(in the rows, 128 means zero)
Each row of numbers stands for one object and depends on some of the facts below. Use the named rows to name the rest.

Known rows:
[125 141 138 128 116 132 115 144 130 124 131 141  97 146 145 132 147 103
 131 112 100 136 158 128 113 149 122 135  95 113 118 142 126 125 119 101
 100 154 112 128 139 123 155  82 149  89 119  99 129 129 125]: dazur
[111 153 150 152 114  97 112 146 101 111 143 146 129 159 144 128 124 125
 112 126 114 102 124 112 127 133 166  98 122 124 124 123 153 108 107 135
  95 163 107  92 139  99 135 102 121 106 110 108 166 142 128]: stizo
[140 116 121 111 149 122 133 130 132 134 141 104 153 113 134  75  98 141
 148 127 113 133 114 162 117 125 163 113 163 160 121 130 171 145  98 163
 133 127 100 126 125 152 120 225 104 120  90 175 134 100 119]: skestin
[103  56 120 126 134 147 171 180  81  91 136 112  97 172 176  88 158 161
  82 206 182 130  85 114 182 111 140 199 147 134 164 128 131 134 179 138
 190 114 176 213 176  97  86  68  98 213 170 149 164 138  87]: nefon
[162 154 103  80 135  84 132  55 133 173 147  68  91 130  56 190 185  85
 142  92 122 203  96 117  78 145  69 143 132 126 166  85  71 131 139 161
 120  94 161 125  83 195 121 123 148 110 190 162 104 110 125]: floflos
[125 110 114  93 135 116 163 119 140 145 127 101 145 128  91 152 136 144
 170 116 130 134 127 150 109 117 116 133 120 136 146 123 146 145 139 184
 129 117 107 143 113 127 127 105 129  83 144  88 121 127 158]: zikle
[111 125 133 123 134 132 135 133 119 114 122 118 143 144 132 113 131 149
 128 136 138 122 136 152 128 121 135 130 124 131 129 141 158 151 110 142
 121 134 115 134 135 114 127 131 119 119 117 107 140 129 150]: bilol
[116 132 137 114 129 118 121 140 117 140 150 114 119 162 143 107 115 121
 135 107 139 133 125 138 119 118 140 129 118 132 111 110 139 133 106 120
 120 119 115 126 155 124 144 111 126  99 105  99 146 124 154]: kigor
[102  80 125 125 125 134 140 177  87 129 164 118  90 170 177  90 132 118
  92 175 181 128  91 114 174 110 145 180 140 129 139  98 115 120 168 112
 188 107 152 190 179 112 113  82 110 197 150 143 160 125 111]: mibrul
[101 140 133 110 140 171 120 135 163 104  90 121 108  97 136  70 157 133
 149 128 127 115 140 149 106  99 132 153 117 130 102 162 131 107 127 122
 102 160  99 189 126 166 134 139 128 102 100 119 121 145 145]: trosan
[ 92 148 135 111 125 158  92 139 147 126 111 119  71 115 149  67 133 101
 146  94 122 120 136 143  99 100 129 150 102 114  87 130 107 102 112  92
 102 156 100 178 149 169 157 115 146  93  89 107 124 141 155]: pagruk
[131 160 132 129 118 172  96 141 168 121 104 168  68  81 143 122 163  78
 126 123 110 108 156 107 135 122  97 146  87 103  88 130  75  78 156  69
 110 164 121 162 118 163 138 102 168 114 112 131  98 153 117]: migrur
[199 125 125 146 139 138 150 145 132 150 144 181 181 107 142 188 120 129
  89 139 105 135 172 139 166 174  98 104 151 150 130 141 146 166 110  87
 126 117 160  77  90  91 124 208 133 143 123 175 106  89 110]: totrin
[ 91  74 134 118 127 132 157 186  77  86 128 100  94 183 181  77 145 155
  98 175 156 145 100 132 140 127 166 190 132 138 157 134 167 154 146 145
 162 129 151 199 177  80 113  70 104 164 157 130 175 130  94]: koluk
[126 125 117 129 140 146 140 129 141 127 120 131 147 110 121 131 134 133
 112 155 156 115 139 134 150 115 100 135 135 124 129 123 120 123 134 112
 142 119 137 120 123 131  98 147 124 138 130 130 127 130 147]: batrus
[147 113 139 126 140 129 141 147 103 134 137 154 175 162 162 147  98 147
 106 142 142 138 198 165 146 163 101 120 120 136 100 158 171 199  87  76
 115 115 131  79 139  73 144 148 127 113 110  91 135 101 177]: natim
[ 81 179 150 142 118  86  90 100  84 122 132 112 135 170 121 101 111 121
 103 118 146 128 102 118 107 112 156 100 121 118 116 107 137 109  82 126
  86 127 113  79 143 126 125 114  94 104 102 111 178 143 166]: trotre
[107 103 142 145 119 141 126 119 125  90  95 114 136 132 137  93  90 157
 150 120 124 119 121 134 116 140 173 117 123 116 114 158 147 156 122 146
 139 129 130 129 133 113 158 120 116 144 125 117 113 125 109]: gile
[ 92 207 165 213 103  90  99  99  95  73 110 159 189 121 104 137 116 152
  56 145 122  66  79  71 152 105 167  60 144 104 148 134 127  71 103 123
  79 146 134  44 109  99  59 127  76 162 135 151 166 179 118]: klalitrok
[123 114 141 145 110 129 145 154 124 106 122 141 159 130 147 139 132 150
 132 132 102 110 133 125 125 137 163 122 129 133 147 151 161 128 139 159
 128 145 124 128 125  82 131 103 117 126 140 116 141 136  91]: fuvon
[158 146 104  77 134 103 146  73 112 152 128  50  93 144  60 166 207 123
 115 128 143 207  97 119  94 143  54 163 148 120 174 108  84 133 131 161
 115  97 175 154  81 181  97 132 131 111 197 170 110 110 128]: tamo

There are 2 kinds of fact about the objects: gopegrik, tratrer.
batrus (gopegrik nukabro) (tratrer a)
bego (gopegrik plames) (tratrer f)
bele (gopegrik pleklol) (tratrer e)
bilol (gopegrik kigor) (tratrer a)
brapun (gopegrik flupus) (tratrer d)
brebran (tratrer f)
briplar (gopegrik mistu) (tratrer b)
bristom (gopegrik kamu) (tratrer b)
bruskor (gopegrik drameplu) (tratrer c)
butrolas (tratrer g)
butul (gopegrik trubrem) (tratrer c)
dapal (gopegrik flaklar) (tratrer f)
dazur (gopegrik luplal) (tratrer b)
devun (tratrer e)
dibi (tratrer c)
drameplu (gopegrik koluk) (tratrer d)
drefezok (gopegrik sisto) (tratrer c)
drival (gopegrik gile) (tratrer a)
drozik (tratrer a)
drudror (gopegrik stasta) (tratrer f)
fiskeza (gopegrik tiple) (tratrer b)
flaklar (gopegrik skadim) (tratrer b)
flazon (gopegrik grinun) (tratrer e)
fleve (gopegrik puvu) (tratrer c)
floflos (tratrer f)
flupus (gopegrik trosan) (tratrer f)
fopleflel (gopegrik fuvon) (tratrer f)
fuvon (gopegrik kapla) (tratrer d)
gile (gopegrik dapal) (tratrer c)
grafun (gopegrik skiplor) (tratrer b)
grinun (gopegrik sudri) (tratrer a)
grustun (gopegrik skeson) (tratrer a)
kabeklan (gopegrik skestin) (tratrer d)
kamu (gopegrik kabeklan) (tratrer f)
kanir (gopegrik sepegir) (tratrer g)
kapla (gopegrik briplar) (tratrer e)
kegron (gopegrik brapun) (tratrer e)
kidrus (gopegrik stizo) (tratrer a)
kigor (gopegrik naplek) (tratrer e)
klade (gopegrik drefezok) (tratrer g)
klalitrok (gopegrik klade) (tratrer d)
klonil (gopegrik zezom) (tratrer c)
koluk (gopegrik zusto) (tratrer a)
lemi (gopegrik tamo) (tratrer d)
luplal (gopegrik nusum) (tratrer b)
meske (gopegrik stilo) (tratrer d)
mibrul (gopegrik stinos) (tratrer e)
migrur (gopegrik pofli) (tratrer b)
mineva (gopegrik kegron) (tratrer a)
mistu (tratrer c)
naplek (gopegrik skofil) (tratrer f)
natim (gopegrik sutris) (tratrer a)
nefon (gopegrik bruskor) (tratrer a)
nide (gopegrik totrin) (tratrer b)
niska (gopegrik nide) (tratrer d)
nogrek (tratrer d)
nukabro (gopegrik stilu) (tratrer b)
nulon (tratrer b)
nunu (gopegrik fiskeza) (tratrer d)
nusum (tratrer c)
pagruk (gopegrik vener) (tratrer e)
plames (gopegrik klalitrok) (tratrer c)
pleklol (gopegrik rufi) (tratrer f)
pleze (gopegrik flazon) (tratrer d)
pofli (gopegrik sokos) (tratrer d)
pupo (gopegrik mibrul) (tratrer e)
puvu (gopegrik pupo) (tratrer f)
romal (gopegrik nulon) (tratrer a)
rufi (gopegrik mineva) (tratrer e)
sali (tratrer a)
sepegir (gopegrik bele) (tratrer e)
siflotrin (tratrer b)
sisto (gopegrik trotre) (tratrer a)
skadim (gopegrik fopleflel) (tratrer b)
skani (gopegrik zala) (tratrer b)
skeson (gopegrik pleze) (tratrer f)
skestin (gopegrik kanir) (tratrer g)
skiplor (gopegrik bego) (tratrer c)
skofil (gopegrik sali) (tratrer e)
skoflos (gopegrik dazur) (tratrer b)
sokos (gopegrik meske) (tratrer g)
stasta (gopegrik zikle) (tratrer d)
stego (gopegrik klonil) (tratrer a)
stilo (gopegrik stego) (tratrer e)
stilu (gopegrik nunu) (tratrer c)
stinos (gopegrik nefon) (tratrer b)
stizo (gopegrik grafun) (tratrer b)
studubi (gopegrik natim) (tratrer g)
sudri (gopegrik skani) (tratrer b)
sutris (gopegrik vifek) (tratrer a)
tamo (tratrer a)
tiple (gopegrik studubi) (tratrer a)
totrin (gopegrik butul) (tratrer d)
trosan (gopegrik pagruk) (tratrer a)
trotre (gopegrik romal) (tratrer e)
trubrem (gopegrik zuskel) (tratrer a)
vener (gopegrik migrur) (tratrer g)
vifek (gopegrik niska) (tratrer d)
zala (gopegrik drudror) (tratrer e)
zezom (gopegrik skoflos) (tratrer c)
zikle (gopegrik floflos) (tratrer a)
zuskel (gopegrik bristom) (tratrer e)
zusto (gopegrik lemi) (tratrer b)

Rows to name:
No name comes twice in this set of rows, the named rows included.
[163 150 114 122 121 106 141 102 135 136 123 106 122 114  81 184 192 121
 122 119  91 171 108 103 105 153  86 130 143 120 169 134  96 122 144 152
 108 121 165 134  72 159 117 129 145 115 187 176 104 129  88]  nogrek
[167 123 128 126 135 107 126 166 111 160 176 141 140 146 158 134 107 116
 129 124  98 138 149 142 131 158 145 100 150 167 119 120 178 141  83 139
 120 141 102  92 126 120 150 194 130  97  86 166 142  99 112]  bristom
[178 133 118 121 148 122 126 130 139 170 171 142 154 106 133 123 110 118
 118 126 121 132 121 139 138 126 128 100 170 158 126 101 130 126 110 123
 137 104 136 105 120 161 117 242 112 142  91 198 127  94 126]  kamu
[ 90 149 137 123 125 178 105 136 143  96  75 148 103 120 147  99 144 127
 128 121 134 117 170 154 112 121 103 157  82 105  93 175 126 125 127  69
 105 160 120 162 144 116 150  96 145 106 111  71 120 144 163]  stego
[162 181 106  97 122  70 120  71 103 165 147  87  77 143  59 193 199  77
 112 112 106 202 103  98  97 155  71 124 138 120 168 100  82  99 118 153
  86 122 149 104  75 180 113 115 160  89 173 168 115 114 112]  nulon
[165 124 127 129 134 115 145 162 133 135 139 131 166 110 150 118 121 149
 136 118  73 135 114 143 127 139 158  99 168 158 142 153 184 138 109 160
 120 150 103 118 103 126 136 219 115 109 107 195 134 110  82]  kabeklan
[147 117 115 128 123 127 147 135 122 114 132 112 107 128 119 157 186 135
 110 145 111 160  99 107 137 152 116 148 150 129 166 137 112 123 160 147
 143 121 165 158 107 130 112 118 139 161 186 176 126 125  67]  lemi
[136  97 129 164 123 154 127 103 139 104 102 143 158 107 132 135  90 145
 119 138 140 123 148 120 149 142 121 113 126 112 108 148 116 157 136  95
 152 104 154  96 117 110 134 150 131 173 130 135  94 117 126]  stilu
[109  41 124 150 113 157 156 157  88  68 115 105  94 156 174  74 122 152
 107 193 165 133  73  93 168 131 165 180 149 114 153 146 122 152 181 141
 207 100 177 200 166 106 116  80 107 243 182 172 143 131  46]  bruskor
[143 153 130 140 126 159 103 135 147 134 124 174  81 110 134 140 158  91
 112 126 110 124 162 117 150 139  99 130 101 109 106 132  87  93 150  69
 115 153 140 131 120 136 136  98 152 127 118 123 104 143 123]  skoflos
[158 116 126 121 148 126 142 147 114 151 142 134 178 142 148 121 100 148
 110 137 138 141 158 168 145 147 114 113 149 156 119 141 177 176  75 119
 110 116 117  89 130 102 126 213 116 103  88 147 136  89 155]  trubrem
[152 117 142 138 120 123 124 164 103 133 153 174 132 174 169 166 104 109
 115 124 111 127 187 140 146 176 126 122 104 139 104 145 159 164 103  77
 117 147 115  77 145  73 154 105 146 100 114  89 135 103 136]  fiskeza
[121 101 127 153 126 151 130 101 141 105 101 119 138 110 120 114 110 143
 136 133 148 130 114 117 141 129 133 125 129 108 129 150 110 138 157 127
 152 108 145 138 128 138 130 146 125 182 144 154  95 123 102]  fleve
[153 146 116 120 148 137 119 130 163 162 148 119 117  89 118  94 124 112
 141 117 124 114  88 127 128 100 132 120 159 160 127 101 106  87 140 146
 144 124 116 153 123 199 112 218 112 138  95 202 124 120 107]  pleklol

Now the same objects, written a new way:
Some rows with their names:
[134  87 162 111 149  95  48 186  89 110  98 125 119 136 111  94 161 168
 120 118 117 140 175 107 106 125 140  54 135 151]: zuskel
[129 156 145 154 135 120 139 110 115 138 139 113 132 125 156 137 123 120
 131 123 133 101 148 174 147 155 106 154  92 126]: dapal
[ 92 130 128 104 115 179 102 108 221 149 169 120  92 166 127 195 101 134
 109  80 143 122  93 165 145 132 151 134 142 104]: brapun
[131 135 166 176 125 104  65 146  80 141  83  68 107 127 143 112 132 171
 123  99 141  96 176 166 140 176 107  75 103 101]: kamu
[163 110 184 134 152 105  68 189  82  97  68 145  95 141  86  67 130 153
 116 113 139 105 143  99 121 145 107  56 155 112]: bristom
[125 114  77 152 187  87 186 152 189 145 114 124 125 167 169 120 144 159
  94 129 130 145 143 190 195  71 108 136 131 114]: drameplu
[151  87 124 111 134 138 151 121 143 124 131 127 126 112  79 221 112  72
 105 131 126 114 168 147  99  94 120  88  90 104]: sokos
[130 135 128 158 106 128 123 126 144 153 151 133 141 111 147 123 144 145
 144 124  99 135 127 134 113 134 115 134 125 145]: batrus
[125 131 144 137  93 115 192  50 159  97 150 100 114 110 178 147 134 164
  99 126 115 160  94 147 120 174 142 142 111 125]: stilu
[136 153 125 164 167 109 146 118 123 145 131 108 121 120 160 129 129 141
 117 132 138 104 148 195 152 130  96 160 104 121]: puvu
[144 138 118 142 108  92 180  73 137 124 114  78 117 120 151 149 129 170
 118 126 104 132 107 148 149 150 145 126 121 107]: fleve
[137 136 120 146 107 124 115 136 136 155 145 130 145 118 145 129 134 139
 164 125  95 122 124 132 120 140 114 134 123 149]: grustun
[107 110 137 138 111 109  74 165 139 138  76  80 111 172 140 124 125 172
 123  78 127 128 154 136 170 148 140  40 120  92]: kabeklan
[123 150 142 157 132 132 129 108 111 137 137 102 128 116 152 139 120 121
 126 124 135 107 149 173 134 153 105 144  97 119]: naplek
[132  87 111 133 110 144 154 116 190 142 134 123 131 135 107 224 106  83
 112 111 112 131 149 141 107 105 128  94  89  98]: pofli
[154 132 178 111 151 139 138 141 131  85 143 198 108 127 110  92 128 108
 108 132 141 122 103 106 105 133 112 139 157 140]: nukabro
[127 152 131 158 108 123 119 131 142 159 145 127 149 115 126 120 137 144
 150 126  97 124 131 123 114 125 118 133 116 149]: kidrus
[137 117 193 107 149 161 149 124 144  62 170 219 110 117 134  77 136 103
  91 144 145 148  98 101  84 148 105 151 144 156]: fiskeza
[185  97 113 159  98  81 200  76 130 132  90  75 138  90 102 214 125 123
 121 139  90 122 150 138  96 134 128  76  79  83]: klonil
[ 86 102  34 170  93 168 106 119  88 171 103 101 152  89 144 101 138 128
 154 156 170 155 105 101 111 113 124 173 165 118]: tamo
[102 105  54 151  78 142 160  58  89 129  85  54 122  95 154 137 122 144
 129 149 168 155  87 111 135 146 154 152 146  82]: dibi

Name these rows:
No name comes twice in this set of rows, the named rows included.
[147 120  97 101 220  82 143 176 140 134 137 158 120 139 122 102 163 156
 111 148 115 133 144 156 147  51 126 157 160 161]  mibrul
[166 109 141 123 150 133 135 154  98 107 102 172 121 113  75 110 116  95
 122 145 150 109 123  94 102 117 110 119 151 114]  luplal
[ 87 242 179 159 125 127 152  95 110 154 128  96 172 126 101 114 109 121
 118 121 134 106 154 122 155 125 138 157  55 134]  bego
[174  75 125 103 150 115 120 163 122 134 125 151 143 104  51 193 137  78
 127 148  96 123 176 107  62  72 127  88 106 140]  stilo
[179 126 114 132 226  89 176 180 138 117 111 186 101 137 104  67 140 144
 104 150 141 113 111 158 156  66  89 162 180 128]  stinos
[179 110 155 110 149 158 133 137 150 114 140 191 105 116  40 172 108  79
 110 130 136  90 106 119  73 110 110 128 149 107]  migrur
[ 80 111  56 158 102 175 109  99  50 145  95  85 136  96 161 119 113  98
 143 155 203 128 126 134 127 143 113 182 130  96]  floflos
[100  82 161 152 102 116 119 131 152  97 102 115 132 146 178 113 143 144
  93 108 126 172 167 128 131 151 116  50  93 119]  totrin
[124 124 150  82 154 125  25 181 117 140 128 123  90 158  94 120 141 177
 131  94 132 110 132 126 127 118 165  99 172 144]  sepegir
[133 128  97 142  93 134 116 135 116 148 139 123 149 117 157 126 129 125
 184 132 102 120 118 124 124 154 117 141 133 144]  zikle
[ 78 117  72 166 107 170 109  94  63 151  99  83 136  97 156 116 121 101
 131 146 199 128 130 142 125 145 114 181 126  97]  brebran
[ 77 223 178 106 132 121 152 112 121 127 131 109 167 146  84 114 100 112
 105 123 135 133 157  86 167  83 165 122  74 139]  klade
[ 91 108 150 126 110 148 161 100 193  96 164 150 129 148 189 135 133 117
  87 119 130 178 125 138 129 144 128 126  99 140]  nunu
[147 114 105  95 205  90 130 173 135 131 140 154 121 140 119 102 161 149
 116 148 116 136 147 146 136  61 133 148 151 170]  pupo
[114 155 144 139 125 179 101  84 166 155 184 116  91 125 118 198 107 123
 116  95 153  86 104 198 120 161 125 176 125 102]  flupus

